After every row comes roughly how far along a hidden order it lies, from 0 to 9.
[ -1   3 -21   4  -2   1   1   2   1  -3   0   9  -1 -16   0  -2   7  -2
  -1  -2  -3   9   2   0  -2   1  -5  13  -6 -11  -4  -9  -3  -1   9 -14
   1  12]	2
[-2 -1 -5  7 -1  0  0  0 -1 -2 -1 -2  0  1  0 -2  2 -1 -1  0 -1  2  0 -2
  0  2  0 -1 -1  6 -3  2 -1  2  4  3  0  2]	4
[ -4  11 -34  -4  -4   3   3   4   5  -3   0  13   2 -21   0   7  14  -5
  -6  -9  -1  17   7   4  -4  -1  -8  41 -12 -19  -4 -13   2  -4  23 -24
   5  15]	0
[ 0  0  0  2  0  0  0  0  0  0  0 -1  0  3  0 -1  0  0  1  0  0  0  0  0
  0  1  0  0  1  2 -1  0  0  1  0  6  0  1]	4
[ -1  -2   9   1   1  -2  -1  -7  -1   0  -2  -9   1  18   1  -2  -2   1
   0   0   2  -7   0  -2   1   1   4 -10   2  20  -3  13   2   9  -8  20
   1 -16]	7
[ -1   3 -20   3  -2   1   1   3   1  -2   0   9  -1 -12   0  -1   5  -1
  -2  -1  -2   8   2   0  -2   1  -5   9  -4 -11  -3 -10  -4  -2   5 -12
   0  12]	2
[  3   2  14  -9   6  -5  -2 -18   0   1  -8 -17   3  37   0  -6  -4   2
  23  -5   2  -4  -5   2   4   0   8  -2   4  27   5  29   5  19 -20  41
   5 -48]	9
[  0   4 -18  -3  -1   1   2   3   2  -1   0  11   0 -13   0   1   5  -2
  -2  -2  -2   5   2   2  -2  -1  -6  17  -6 -20   0 -11  -4  -5  11 -17
   1  10]	2
[  0   9 -24 -13  -1   2   4   4   6   0   2  13   1 -20  -1   8   8  -4
  -5  -6  -1  14   6   7  -2  -3  -7  33 -11 -30   0 -12   0  -7  18 -23
   4   8]	0
[ -1   9 -25 -10  -2   2   3   4   5  -1   0  15   2 -20   0   7   8  -4
  -6  -9  -1  14   7   6  -2  -3  -7  33 -10 -26  -1 -14   0  -5  20 -15
   4  13]	0
[  1  -1  17  -4   3  -3  -1 -11   1   1  -5 -14   2  24   1  -2  -4   2
   6  -2   3  -9  -2   1   3  -1   6  -9   3  18   1  17   4  13 -13  26
   2 -29]	8
[  1   2   8  -3   5  -5  -2 -18  -1  -1  -9 -17   3  41   1  -9  -2   1
  28  -6   2  -1  -5   0   3   2   8  -4   3  36   2  29   5  25 -22  43
   5 -46]	9
[ -5   0 -17  14  -2   0   0   1  -2  -5   0   3   0  -4   1  -6   8  -1
   0   0  -3   8  -1  -5  -2   4  -2   2  -2  14  -9  -4  -2   5   3  -2
   0  14]	3
[ -5   5 -33   9  -4   2   2   3   1  -6   0  13   0 -16   1  -2  11  -4
  -2  -5  -3  17   3  -2  -4   2  -7  23  -8  -6  -9 -15  -3   0  16 -15
   2  22]	1
[  1  -1   4  -5   2  -1   0  -2   1   2   0  -6   0   9   0   1  -3   1
   0   0   2  -5   0   1   2  -2   3  -2   2   3   3   5   2  -2  -4   7
   1 -11]	5
[  2  -1  16  -7   2  -2  -1  -4   2   3   0  -9   0  10   0   2  -5   1
   0  -2   3  -9   0   2   2  -2   4  -6   2   6   4  12   3   2  -7  12
   0 -12]	6
[ -3   2 -23  12  -3   1   0   2  -1  -5  -1  10  -1 -31   1  -5   8  -2
  -1  -1  -3  10   1  -3  -3   3  -4   8  -4   1  -8  -9  -4   3   3  -6
   0  13]	2
[ -1   6 -25  -3  -2   1   2   4   3  -2   0  12   0 -15   0   2   8  -3
  -3  -3  -2  13   3   3  -2  -1  -7  26  -7 -19  -3 -10  -3  -5  14 -19
   2  15]	1
[ -1   3 -19   1  -1  -1   1   3   1  -2   0  10   0 -10   0  -1   6  -1
  -1  -1  -2   8   1   0  -2   1  -5  11  -4 -11  -3 -10  -4  -3   9 -11
   1  12]	2
